Below are the code and all the weights of a small trained network. Each question names an input and a target symbol and asks about switching units off, where a switched-off unit gives its printed mean instead of its output.

import numpy as np


def w(rows, s, z=0):
    codes = np.array(rows[::2]) - 128.0
    scale = np.full(codes.shape[1], s)
    scale[-1] = z or s
    return codes * scale


def norm(h):
    return h / np.sqrt((h * h).mean(-1, keepdims=True) + 1e-5)


def f(y):
    return y / 2 * (1 + np.tanh(0.7978845608 * (y + 0.044715 * y**3)))


def softmax(a):
    e = np.exp(a - a.max(-1, keepdims=True))
    return e / e.sum(-1, keepdims=True)


def log_softmax(a):
    a = a - a.max(-1, keepdims=True)
    return a - np.log(np.exp(a).sum(-1, keepdims=True))


def net(x, mask):
    ids = ['ΔΞΠαζμτω'.index(c) for c in x.split()]
    T = len(ids)
    res = E[ids] + P[:T]
    r = norm(res)
    for j in range(3):
        rows = slice(2 * j, 2 * j + 2)
        q, k, v = (r @ M[0][rows].T for M in (Q, K, V))
        z = softmax(np.where(np.tri(T) > 0, q @ k.T / 2**0.5, -1e9)) @ v
        o = O[0][rows]
        res = res + np.where(mask[j], z, o[:, -1]) @ o[:, :-1]
    y = f(norm(res) @ A[0][:, :-1].T + A[0][:, -1])
    res = res + np.where(mask[3:19], y, B[0][:, -1]) @ B[0][:, :-1]
    return log_softmax(norm(res)[-1] @ U[:, :-1].T + U[:, -1])


Q, K, V, O, A, B = {}, {}, {}, {}, {}, {}
E = w([
[73,169,38,161,185,101,150,108,136],'Δ',
[137,101,230,162,194,189,176,89,64],'Ξ',
[92,194,179,198,146,148,21,74,1],'Π',
[109,233,141,218,96,235,113,77,52],'α',
[125,135,48,184,162,76,114,74,198],'ζ',
[156,144,121,201,183,28,172,64,134],'μ',
[121,79,87,177,212,46,60,43,120],'τ',
[89,135,84,166,199,11,95,99,209],'ω',
],0.0045)
P = w([
[97,78,146,77,42,158,165,224,148],'0',
[7,142,205,130,139,83,112,112,149],'1',
[198,85,10,113,221,109,193,144,169],'2',
[179,205,89,70,110,119,140,1,89],'3',
[12,152,191,131,138,72,116,113,154],'4',
[191,86,52,90,197,97,122,176,166],'5',
[181,191,77,107,83,112,114,15,90],'6',
[10,149,181,125,133,84,119,122,164],'7',
[194,123,67,96,193,117,105,198,171],'8',
[182,181,66,130,65,101,90,28,99],'9',
[3,148,193,133,137,86,117,119,159],'10',
[208,158,75,104,213,134,115,210,153],'11',
],0.0046)
Q[0] = w([
[40,87,231,183,173,170,146,184,177],'H1',
[2,197,104,214,169,74,112,59,178],'H1',
[127,164,117,148,119,99,166,58,135],'H2',
[75,146,137,144,113,82,126,81,125],'H2',
[27,84,157,234,188,154,130,150,186],'H3',
[47,140,171,138,152,147,83,97,152],'H3',
],0.0061)
K[0] = w([
[85,30,212,86,39,179,205,204,73],'H1',
[142,107,61,111,57,125,85,248,124],'H1',
[67,109,103,156,106,21,197,83,174],'H2',
[83,100,107,117,112,38,92,136,148],'H2',
[94,50,137,138,42,125,147,231,98],'H3',
[158,63,92,52,2,168,125,198,92],'H3',
],0.0061)
V[0] = w([
[183,137,188,69,179,144,254,142,64],'H1',
[175,141,137,246,154,51,193,98,155],'H1',
[113,58,119,163,109,53,207,93,135],'H2',
[141,117,97,95,114,147,106,80,193],'H2',
[54,45,156,101,184,67,92,158,54],'H3',
[179,21,54,139,131,171,193,148,108],'H3',
],0.0044)
O[0] = w([
[131,93,128,203,104,52,121,221,64,65],'H1',
[54,52,178,167,41,170,128,119,150,230],'H1',
[126,150,164,137,69,212,63,163,73,253],'H2',
[88,79,178,181,153,95,74,117,80,127],'H2',
[118,82,67,19,78,92,102,124,58,189],'H3',
[89,53,56,173,176,209,194,2,111,120],'H3',
],0.0046,0.0038)
A[0] = w([
[85,135,147,172,193,33,105,58,110,115],'N1',
[42,170,108,138,111,64,145,80,102,131],'N2',
[87,121,92,127,107,52,159,160,10,3],'N3',
[153,71,51,121,207,96,180,159,212,86],'N4',
[181,225,162,79,194,123,143,130,119,117],'N5',
[138,163,120,168,79,210,38,128,48,134],'N6',
[112,162,188,131,139,212,105,130,47,116],'N7',
[152,177,62,71,162,137,83,161,107,172],'N8',
[84,164,72,203,73,203,154,97,136,127],'N9',
[89,133,144,204,135,58,122,253,74,90],'N10',
[90,71,121,152,229,173,138,126,66,134],'N11',
[147,187,124,132,209,127,105,201,179,212],'N12',
[102,205,162,75,94,147,121,88,212,168],'N13',
[217,114,133,60,114,133,212,105,196,148],'N14',
[46,117,70,77,214,130,77,97,171,134],'N15',
[116,85,71,73,105,187,108,99,85,94],'N16',
],0.005,0.0024)
B[0] = w([
[106,130,87,106,105,176,169,193,155,223],'N1',
[127,70,122,107,114,128,115,176,150,221],'N2',
[186,31,184,104,197,147,106,75,173,122],'N3',
[196,117,75,114,135,80,142,168,164,171],'N4',
[109,114,100,158,93,132,110,114,83,143],'N5',
[123,116,95,104,145,114,174,118,197,239],'N6',
[197,77,103,129,138,79,150,179,141,192],'N7',
[134,75,144,180,114,69,111,127,164,187],'N8',
[123,122,139,141,162,53,103,130,119,213],'N9',
[184,165,161,141,138,193,129,47,66,148],'N10',
[151,181,64,133,94,65,113,148,227,169],'N11',
[148,121,99,128,91,124,150,79,83,177],'N12',
[167,106,161,129,157,170,83,167,117,211],'N13',
[56,115,159,132,203,71,144,156,254,119],'N14',
[223,150,165,153,122,123,170,116,96,252],'N15',
[78,187,121,146,130,152,162,149,123,170],'N16',
],0.0053,0.0039)
U = w([
[137,120,46,105,131,95,164,234,218,120],'Δ',
[219,3,112,142,184,131,142,99,110,98],'Ξ',
[191,119,130,95,101,78,57,135,2,40],'Π',
[164,221,131,209,97,177,135,110,46,118],'α',
[114,164,187,142,213,175,126,60,206,70],'ζ',
[33,51,164,175,46,120,142,149,112,173],'μ',
[78,126,76,20,113,168,155,52,107,118],'τ',
[132,128,190,54,119,195,73,225,151,254],'ω',
],0.007,0.00099)

Each question gives the input, a string of symbols that net reads in full, and the target symbol t.
The units are the heads (2 rows each of Q, K, V and O) and the neurons (one row each of A and B). Each row of codes is followed by its name. A weight is (code - 128) times the scale printed after its matrix; where a second scale follows, it is the last column's (O, A, B and U).
mask holds one flag per unit, heads first, then neurons. A switched-off unit (its flag False) gives its mean, the last column of its rows in O or B, instead of its output. The means were averaged over made-up inputs and are rounded, as every weight is.
A unit's drop is (log p(t) with every unit on - log p(t) with that unit switched off) / (log p(t) with every unit on - log p(t) with every unit switched off).
The circuit of an input: a set's keep is (log p(t) with only the set's units on - log p(t) with every unit switched off) / (log p(t) with every unit on - log p(t) with every unit switched off). Starting from the 12 units with the biggest drops (on a tie, the unit counted first), units are removed one at a time, each time the one whose removal leaves the highest keep (on an exact tie, the one counted first), for as long as the keep stays at least 0.8.
units of the circuit, in order: the units of the circuit, biggest drop first
unit that matters most: the unit with the biggest drop
k most important neurons: the k neurons with the biggest drops, biggest first
heads that matter: for each layer, one digit per head in row order, 1 if its drop is at least 0.15 and else 0, layers parted by /
input ζ μ Π ζ ζ ζ ω Δ Δ, target Ξ: unit that matters most	N8
input Δ ω Δ Δ, target Δ: units of the circuit, in order	N2, H3, N10
input Ξ μ Π ω ω Π Δ Δ μ μ, target μ: units of the circuit, in order	N15, H1, N4
input ζ Δ Δ μ μ μ ζ Δ ω τ Π, target ζ: heads that matter	101
input μ ω Ξ τ τ μ Δ, target Δ: heads that matter	011
input τ μ α α μ, target τ: units of the circuit, in order	H3, H1
input ω μ Ξ τ μ Ξ ω ζ, target ω: heads that matter	000
input μ ω ω Δ ζ, target μ: heads that matter	100
input τ μ α Ξ μ Δ Π α τ α Π Δ, target Ξ: units of the circuit, in order	N8, N12
input Δ Ξ μ Δ α, target Δ: units of the circuit, in order	N7, N6
input α α Π μ τ ζ Π Ξ, target α: units of the circuit, in order	H1, H3, N5, N12
input ω μ τ Π μ τ μ ω Ξ Δ α, target ω: 2 most important neurons	N13, N7
input μ Π α, target Δ: 2 most important neurons	N6, N15
input α Δ μ α μ Δ τ ζ, target α: unit that matters most	H1
input Ξ τ Δ τ ω τ ω τ, target Ξ: units of the circuit, in order	H1, N3, H3
input μ Π Π Ξ ω Ξ μ α ω, target Ξ: heads that matter	000
input Π Δ τ Π Ξ, target Π: heads that matter	101
input Ξ μ Δ Δ α, target Ξ: units of the circuit, in order	H1, N3, H3
input Δ ζ τ ω Π Δ ω μ Π, target Ξ: heads that matter	011
input Π ζ μ Δ Δ ω Π μ Δ μ μ μ, target α: unit that matters most	H3
input ζ α Δ τ α ζ ω, target ω: 2 most important neurons	N13, N1
input Π μ τ Ξ ω α Ξ μ Π, target Ξ: heads that matter	001
input Δ α μ μ τ, target Δ: heads that matter	100
input ζ Ξ Δ ω τ, target ζ: heads that matter	101
